Here is a tiny trained network, its code and every weight. The questions are about switching its units off for an input and a class, where a switched-off unit gives its printed mean instead of its output.

import numpy as np


def w(rows, s, z=0):
    codes = np.array(rows[::2]) - 128.0
    scale = np.full(codes.shape[1], s)
    scale[-1] = z or s
    return codes * scale


def f(y):
    return y / 2 * (1 + np.tanh(0.7978845608 * (y + 0.044715 * y**3)))


def log_softmax(a):
    a = a - a.max(-1, keepdims=True)
    return a - np.log(np.exp(a).sum(-1, keepdims=True))


def net(x, mask):
    res = np.array(x, float).reshape(1, 3) / 4 @ E
    y = f(res @ A[0][:, :-1].T + A[0][:, -1])
    res = res + np.where(mask, y, B[0][:, -1]) @ B[0][:, :-1]
    return log_softmax(res[-1] @ U[:, :-1].T + U[:, -1])


A, B = {}, {}
E = w([
[123,5,151,181,164,220,142,225,103,98],'x0',
[192,122,82,67,94,126,68,79,90,77],'x1',
[119,110,187,85,142,89,81,162,30,174],'x2',
],0.013)
A[0] = w([
[129,129,139,91,119,96,149,157,45,202,50],'n1',
[161,133,89,113,124,111,47,139,109,69,27],'n2',
[89,122,71,161,101,125,176,91,177,11,208],'n3',
[136,121,185,68,178,106,46,183,100,190,189],'n4',
[229,125,96,59,97,168,101,119,79,18,139],'n5',
[124,145,141,194,111,140,181,129,159,196,184],'n6',
[130,232,64,61,87,43,108,84,107,187,178],'n7',
[70,149,167,128,93,39,165,45,175,157,105],'n8',
[159,114,174,117,100,193,201,169,47,106,58],'n9',
[212,169,104,152,107,184,193,155,210,95,69],'n10',
[135,122,135,156,180,147,147,153,118,112,253],'n11',
[4,172,158,169,174,127,220,163,128,209,86],'n12',
[170,27,141,118,73,255,144,198,151,98,123],'n13',
],0.0088,0.0071)
B[0] = w([
[210,115,142,77,134,104,87,158,137,125,163],'n1',
[255,186,187,95,170,110,216,97,124,140,155],'n2',
[91,139,156,82,88,114,126,181,181,134,227],'n3',
[103,105,152,93,100,113,85,171,174,138,213],'n4',
[109,133,185,102,96,169,177,84,105,77,228],'n5',
[151,94,151,130,84,151,102,119,112,97,189],'n6',
[89,83,135,146,132,83,173,152,116,115,253],'n7',
[105,73,125,175,174,123,189,107,127,127,200],'n8',
[160,114,120,115,214,94,137,158,135,117,173],'n9',
[183,146,143,85,151,69,103,184,191,140,191],'n10',
[51,98,131,126,146,142,138,127,80,119,201],'n11',
[176,180,170,93,85,172,174,98,99,68,216],'n12',
[127,84,109,153,163,123,167,145,123,94,253],'n13',
],0.014,0.015)
U = w([
[114,91,107,160,190,87,177,143,115,126,102],'0',
[169,160,169,105,87,165,164,98,99,103,124],'1',
[161,123,144,77,117,79,72,195,199,145,117],'2',
[4,112,106,145,51,146,107,146,104,127,251],'3',
[158,146,105,140,168,140,126,95,122,179,98],'4',
[145,160,81,142,110,146,97,149,122,166,98],'5',
[130,156,99,161,136,131,115,111,99,151,106],'6',
],0.014,0.012)

Each question gives the input, the list of numbers given to net, and the class t.
The units are the neurons (one row each of A and B). Each row of codes is followed by its name. A weight is (code - 128) times the scale printed after its matrix; where a second scale follows, it is the last column's (A, B and U).
mask holds one flag per neuron, in row order. A switched-off neuron (its flag False) gives its mean, the last column of its row in B, instead of its output. The means were averaged over made-up inputs and are rounded, as every weight is.
A unit's drop is (log p(t) with every unit on - log p(t) with that unit switched off) / (log p(t) with every unit on - log p(t) with every unit switched off).
The circuit of an input: a set's keep is (log p(t) with only the set's units on - log p(t) with every unit switched off) / (log p(t) with every unit on - log p(t) with every unit switched off). Starting from the 12 units with the biggest drops (on a tie, the unit counted first), units are removed one at a time, each time the one whose removal leaves the highest keep (on an exact tie, the one counted first), for as long as the keep stays at least 0.8.
units of the circuit, in order: the units of the circuit, biggest drop first
unit that matters most: the unit with the biggest drop
top k neurons: the k neurons with the biggest drops, biggest first
drop of u: that unit's drop, to one decimal
input [3,-7,7], class 1: top 3 neurons : n12; n10; n3
input [2,-3,-2], class 3: unit that matters most : n2
input [-4,3,-4], class 0: top 4 neurons : n7; n4; n12; n8
input [3,-3,3], class 3: top 4 neurons : n10; n2; n8; n11
input [1,5,7], class 2: top 3 neurons : n4; n12; n1
input [4,-5,-1], class 1: top 4 neurons : n12; n7; n8; n6
input [-2,3,0], class 3: units of the circuit, in order : n12; n10
input [7,-8,-6], class 1: top 4 neurons : n12; n6; n7; n8
input [6,3,-7], class 2: top 3 neurons : n10; n3; n8
input [-2,-7,-8], class 2: top 3 neurons : n10; n3; n5
input [5,5,6], class 2: top 4 neurons : n4; n12; n8; n7
input [3,0,-4], class 2: top 2 neurons : n10; n8
input [-7,7,-5], class 0: top 4 neurons : n7; n12; n8; n6
input [-4,-3,7], class 2: unit that matters most : n1
input [3,-6,7], class 2: top 3 neurons : n4; n5; n1
input [-7,6,3], class 0: top 2 neurons : n7; n12
input [2,-7,5], class 1: drop of n12 : 1.4
input [2,1,1], class 3: drop of n10 : 0.2
input [-7,-5,0], class 0: drop of n7 : 1.1
input [-3,-2,1], class 3: unit that matters most : n13
